Each row is followed by its class.
2.30 -5.36 2.48 -1.09 -0.33 1.10 -0.52 1.07 2.92 -4.08 0.09 0.04 1.92 -2.75 -1.79 4.44 -1.91 1.10 4.52 3.26 2.40 1.35 -1.37 0.66 1.02 -0.22 0.51 1.58 4.29 -2.15 -0.26 1.66 -> Zas
-1.04 -0.41 -0.90 -0.81 -0.36 -0.59 2.72 2.32 -1.00 -0.46 -0.20 2.73 -0.16 0.55 -0.69 -0.45 -0.82 -0.48 1.27 1.65 2.00 0.97 0.74 -3.87 -0.48 0.02 -0.92 -0.31 -0.24 1.28 -0.40 -0.34 -> sonop
-2.61 1.01 0.03 -1.17 -0.09 0.06 1.19 1.91 0.48 3.07 -0.54 -1.59 -0.37 -0.93 0.60 -0.89 -3.45 3.35 -0.51 2.54 3.52 1.94 0.18 -0.81 0.14 -0.53 -1.53 0.15 -0.87 2.28 1.22 -1.59 -> sonop
1.01 -1.62 1.40 -2.70 0.38 0.44 2.23 1.03 0.30 -0.60 0.00 0.93 0.64 -0.15 -4.29 1.22 -1.26 0.61 2.83 1.09 3.12 1.32 -0.38 -2.55 -1.76 -1.11 -0.10 -0.12 0.07 1.93 -0.23 0.62 -> sonop
-2.42 2.54 -1.85 1.48 -0.75 -0.31 -1.04 5.14 1.31 -0.06 -0.84 3.38 -1.52 -0.83 4.09 -0.04 0.63 -2.27 0.21 -2.82 -0.37 5.79 0.58 1.59 -0.19 -1.05 0.17 -1.45 3.60 -4.47 -3.21 1.53 -> resa
0.51 0.40 -1.13 0.83 0.87 -0.61 -0.79 2.13 0.61 0.90 -0.30 0.81 -1.03 2.35 0.22 -0.07 0.90 -2.13 0.07 -0.28 0.09 1.11 0.96 -1.84 -0.78 0.24 0.38 -0.78 -0.15 0.08 0.06 -0.44 -> resa
-0.44 0.62 -0.73 -0.44 -0.52 -1.10 1.19 1.20 -1.24 -1.04 -1.25 2.91 -1.17 1.13 -0.26 0.92 -0.47 -1.01 -0.05 0.11 -0.87 -2.07 1.25 -1.33 -1.01 -0.25 -0.66 0.02 0.05 -0.20 -0.24 0.70 -> sonop
0.81 0.58 -1.44 1.34 0.86 -0.95 -0.82 2.96 0.76 0.31 -0.83 -0.65 -1.64 1.27 2.38 -1.69 1.39 -1.31 -1.36 -2.40 -1.06 -0.81 -0.27 0.21 0.53 0.40 -0.28 -0.57 1.09 -1.76 -0.05 -1.32 -> resa
-2.33 1.99 -4.50 1.80 -1.08 0.35 1.06 -0.26 -1.82 -1.46 1.59 5.15 -2.02 -3.10 5.75 -0.82 -1.02 0.56 1.37 -0.20 -3.10 -0.38 1.03 -0.23 2.21 -1.55 -1.16 -0.80 -0.40 0.37 -1.73 -0.41 -> Zas
-1.62 0.71 0.91 -0.30 1.00 -0.68 1.50 4.43 -0.32 0.85 -0.55 0.64 -1.56 0.72 2.05 -3.35 0.04 0.79 -1.33 -1.79 0.96 -0.86 -0.42 -0.92 -0.03 1.42 -0.68 -0.08 0.02 -0.78 -0.75 -0.95 -> Kugi
-2.24 1.70 2.31 -0.69 0.72 -0.71 0.36 2.69 0.94 1.14 -0.39 -1.13 1.96 1.00 -0.35 -2.30 0.37 1.86 -1.20 -0.94 3.22 -0.65 -0.60 -0.90 0.49 0.68 -0.50 0.47 -0.39 -0.69 -0.48 -1.99 -> Zas
-4.13 2.41 -0.35 0.10 -0.40 0.36 0.62 6.90 1.33 0.45 -1.52 2.83 -2.07 -2.81 5.46 -2.74 -1.40 2.88 -2.09 -2.48 2.38 2.13 0.69 1.81 1.54 -0.97 0.47 -0.37 2.75 -2.90 -2.07 -1.10 -> resa
-1.81 1.57 2.07 -1.37 0.16 -1.11 1.60 5.93 -0.47 -0.20 -0.69 2.69 -1.88 1.23 1.31 -2.08 -0.59 0.98 -2.07 -2.45 1.24 -2.45 -0.11 0.86 -0.12 -0.30 -0.43 0.48 1.01 -2.80 -1.03 -0.24 -> Kugi
-3.94 2.50 -1.11 2.05 -0.66 -0.53 -0.81 6.00 0.84 -1.30 -0.80 4.44 -2.77 -3.22 8.55 -1.26 -0.49 1.15 -0.76 -3.38 -3.36 0.41 0.73 5.39 3.03 -1.14 -0.96 0.22 4.52 -5.58 -3.80 -0.06 -> ginav
1.49 -3.02 -0.12 -0.10 0.93 -0.76 1.08 -1.24 -0.60 0.84 0.65 -1.20 1.29 3.14 -3.43 0.16 0.08 -1.56 1.71 2.25 2.26 -0.41 -1.11 -6.55 -1.56 2.21 -0.16 -0.48 -2.79 3.86 0.55 -0.88 -> Zas
-0.12 0.05 0.77 0.73 1.96 -0.47 -1.15 0.02 0.08 4.23 0.18 -2.48 0.52 2.40 -0.53 -1.24 -0.06 0.26 -1.67 -0.06 0.54 -1.47 -0.55 -0.83 -0.32 0.54 -0.02 -0.37 -1.14 1.36 2.13 -2.72 -> ginav
-1.35 -0.07 2.65 -1.55 0.02 0.40 -0.86 1.63 1.79 0.25 -1.36 -0.78 1.38 -0.86 0.85 1.27 -2.18 1.47 -1.70 -0.14 1.06 0.20 -0.61 4.73 1.70 0.16 0.34 1.68 1.86 -1.50 -0.05 -0.44 -> sonop
-1.72 0.86 0.10 -0.24 0.20 -0.94 -0.34 4.14 1.68 1.85 0.03 0.67 0.10 2.33 1.25 -1.11 1.16 -0.34 -1.27 -1.59 1.39 0.96 0.11 -0.35 -0.21 -0.10 0.10 -0.11 1.45 -1.86 -1.49 -0.84 -> Kugi
-1.30 -0.21 0.77 1.28 1.24 0.89 -2.77 3.94 2.12 -0.74 -0.24 -0.08 -0.84 -2.70 4.47 -0.39 -0.93 2.47 1.00 -0.01 1.26 1.99 -0.85 2.17 1.68 -0.19 1.44 0.02 4.27 -2.41 -1.27 -1.84 -> resa
-1.18 0.93 -0.21 1.18 0.76 -0.40 0.07 4.84 0.78 1.00 0.11 0.49 -1.55 -0.33 2.80 -2.53 -0.17 1.24 0.54 -1.50 1.47 2.02 1.46 -0.22 0.00 -0.19 0.02 -1.01 0.57 -0.82 -0.58 -1.39 -> resa
-4.73 -0.65 2.47 -1.13 -0.65 -0.09 0.74 5.92 2.17 1.04 -0.58 0.91 0.31 -1.04 4.19 -3.16 -3.23 5.06 -1.21 -0.16 4.09 -0.47 -0.67 1.29 1.53 -0.46 -0.76 1.20 1.40 -1.45 -0.07 -2.85 -> Zas
-2.78 0.74 -2.13 3.31 0.30 -0.74 -0.73 4.08 -1.21 -1.33 -0.49 4.62 -2.28 0.33 6.54 -1.25 0.04 -0.91 -0.13 -1.46 -2.63 -1.33 0.22 -0.73 1.23 0.34 -1.01 -1.01 1.71 -3.88 -2.13 -2.51 -> Kugi
-2.61 2.41 -0.54 -0.48 -0.01 -0.04 0.20 3.43 -0.54 2.26 -1.86 0.16 -1.43 -0.80 3.67 -1.07 -2.99 3.03 -2.58 -1.54 -0.10 -1.42 1.09 2.28 1.22 -0.77 -0.77 0.93 0.10 0.96 0.48 -3.12 -> Zas
-2.16 0.71 -0.05 0.49 -0.11 -0.16 0.87 5.20 -1.15 0.34 -0.61 2.36 -2.67 -0.17 4.25 -2.16 -2.25 1.25 -0.65 -1.53 -0.52 -2.63 -0.17 0.57 1.82 -0.21 -0.80 0.22 1.52 -0.72 -0.73 -2.68 -> Kugi
-3.45 2.26 0.47 -1.14 -0.63 -0.20 -0.39 1.55 0.65 1.71 -1.36 1.52 0.47 0.68 1.14 0.59 -2.43 0.13 -2.19 -1.34 -0.44 -0.57 0.83 3.90 0.53 0.50 0.20 1.41 3.01 -3.00 -1.21 -1.08 -> Kugi
-2.51 0.77 0.75 0.48 -0.02 -1.06 -0.72 4.16 0.73 0.98 -0.97 1.26 -0.58 1.22 3.49 -1.21 -0.82 0.72 -2.12 -1.46 -0.57 -2.83 -0.32 1.15 1.75 -0.21 -0.61 0.90 1.60 -2.26 -1.04 -3.97 -> Kugi
-2.38 0.86 1.78 0.89 -0.43 -0.99 0.61 3.82 -0.07 -2.59 0.13 0.89 -0.19 0.16 2.63 -2.80 0.99 0.84 -1.90 -3.50 1.36 -1.33 -0.18 1.92 0.16 0.12 -0.39 -0.30 1.23 -3.58 -2.69 0.43 -> Kugi
-3.35 0.18 2.04 -0.57 1.50 -1.17 -0.79 2.20 -0.29 -0.32 -1.58 2.75 -0.42 -0.48 3.62 0.13 -2.50 2.56 -2.86 -0.46 -1.21 -4.57 -0.30 4.22 3.27 0.74 -0.74 2.78 2.87 -3.45 -1.37 -3.72 -> ginav
-4.19 0.91 1.56 -0.32 -0.94 0.82 -0.79 3.22 1.21 -0.19 -1.14 1.77 -0.05 -2.04 3.66 -0.75 -1.94 3.39 -1.74 -0.48 0.32 -1.42 -0.40 3.77 2.92 -0.03 -0.39 2.02 2.46 -2.94 -0.99 -2.10 -> ginav
-0.63 -0.47 4.10 -0.71 0.88 -0.11 -1.12 2.18 2.60 2.43 -1.01 -3.70 1.59 0.90 -2.48 -1.56 -1.14 3.44 -1.73 -1.31 3.46 -0.21 -1.62 0.97 -0.46 1.00 0.79 1.05 -0.09 -0.02 1.28 -1.84 -> Zas
-1.78 0.27 2.68 -1.89 -0.23 -1.26 -0.05 4.65 0.78 2.65 -1.11 1.26 -0.23 2.59 -0.51 -1.40 -0.46 0.51 -2.27 -1.62 2.43 -0.80 -0.11 -0.35 -0.42 0.80 -0.04 0.86 0.83 -2.17 -0.79 -1.50 -> Kugi
-2.00 3.20 -1.68 0.74 1.69 0.10 -0.01 4.20 0.45 2.01 -0.66 1.23 -2.51 -0.42 3.73 -1.84 -0.43 -0.26 -1.69 -2.45 0.23 2.92 1.05 0.84 0.66 -2.39 -1.15 -1.03 0.21 -0.79 -0.55 -0.69 -> resa
-3.86 -0.98 2.06 -0.62 0.40 -1.05 1.73 2.26 -0.99 -0.29 0.89 0.53 0.56 -0.28 2.07 -3.50 -1.36 4.65 -0.24 0.02 2.76 -3.89 -1.14 -0.84 1.69 0.41 -1.73 0.61 -1.65 0.01 -1.43 -3.19 -> Zas
-1.24 -1.35 0.54 1.07 0.26 -0.78 -0.46 1.54 -0.06 -1.65 0.11 0.82 0.75 0.31 2.93 0.16 -1.37 0.76 0.07 0.13 -0.60 -2.10 -0.82 0.55 1.99 1.18 -1.31 0.87 1.41 -2.49 -2.02 -1.88 -> Kugi
-0.27 1.93 -0.10 0.70 0.09 0.30 0.13 2.90 1.42 0.18 0.25 0.46 -1.10 -1.32 1.09 -1.84 0.68 0.34 -0.22 -1.98 1.05 2.82 0.40 -0.04 -0.53 -0.49 0.43 -1.84 0.50 -2.62 -1.05 1.01 -> resa
-2.44 0.70 -0.02 0.58 0.07 -1.33 0.00 5.99 0.67 0.68 -0.05 1.40 -0.96 0.45 3.38 -1.42 0.22 -0.48 -0.90 -1.87 0.97 1.59 -0.06 -0.49 0.54 0.11 -0.56 -0.35 1.40 -2.72 -2.03 -1.31 -> resa
-0.32 1.31 0.96 -0.43 0.90 0.32 -0.36 5.12 1.86 2.19 -0.16 -1.70 -1.38 -0.40 1.65 -2.89 -0.78 1.91 -1.37 -1.82 1.87 2.18 -0.25 0.99 -0.64 -0.40 0.72 -0.69 0.88 0.52 0.84 -1.41 -> resa
-4.21 -1.52 0.89 0.40 -0.31 0.15 -0.12 1.65 0.21 -1.34 -0.47 2.19 0.96 -1.38 3.34 0.92 -2.76 2.70 -0.18 0.95 0.86 -1.97 -0.66 1.48 2.86 0.79 -1.25 1.82 3.17 -3.41 -1.81 -3.56 -> ginav
-4.05 -0.05 3.40 -0.96 -0.15 -0.46 1.27 4.45 0.28 -2.33 0.62 0.88 1.51 -1.57 2.36 -2.71 -0.75 5.43 -0.99 -1.69 2.53 -3.66 -1.66 2.49 3.17 0.47 -1.41 1.64 0.70 -4.09 -2.86 -3.09 -> Zas
-1.31 1.93 -1.51 2.12 -0.31 0.02 -1.07 1.62 3.37 0.57 0.54 0.71 -0.02 -0.98 2.29 -1.88 1.10 -1.79 -0.04 -2.86 1.47 6.54 1.11 0.21 -0.98 -0.76 0.84 -2.45 -0.27 -3.36 -2.46 2.30 -> resa
-1.65 -0.52 -1.69 0.93 0.18 -0.91 -0.23 1.91 -1.14 0.30 -0.35 1.75 -0.94 0.86 1.18 0.21 -0.77 -0.64 -0.24 0.76 -1.55 -2.90 -0.52 -2.29 0.89 0.27 -1.29 -0.58 0.63 -0.47 -0.72 -2.81 -> Kugi
1.24 -3.09 0.83 -0.65 0.47 -0.80 0.93 2.08 -0.14 -0.21 0.53 1.07 0.06 2.32 -2.05 -0.68 0.97 -0.04 1.80 1.51 2.21 -1.06 -1.25 -4.12 -1.09 0.40 -0.18 -0.91 0.13 0.90 -0.33 -0.86 -> sonop
2.01 -1.04 1.54 -1.40 -1.50 0.37 1.12 2.16 -1.18 -1.50 -0.54 2.08 -1.52 -0.38 -0.15 3.20 -1.03 1.35 0.43 0.85 0.98 -1.98 -0.73 0.83 -0.05 0.00 -0.21 0.53 1.49 0.50 0.81 0.84 -> sonop
-6.48 3.00 -0.59 0.96 -0.28 1.09 -1.49 0.88 4.38 4.82 0.72 -2.46 4.07 -2.51 3.15 -4.30 -2.42 4.27 -1.43 -1.25 4.44 6.95 -0.11 0.88 1.04 -0.04 0.36 0.86 -0.01 -2.17 -5.20 -4.36 -> Zas
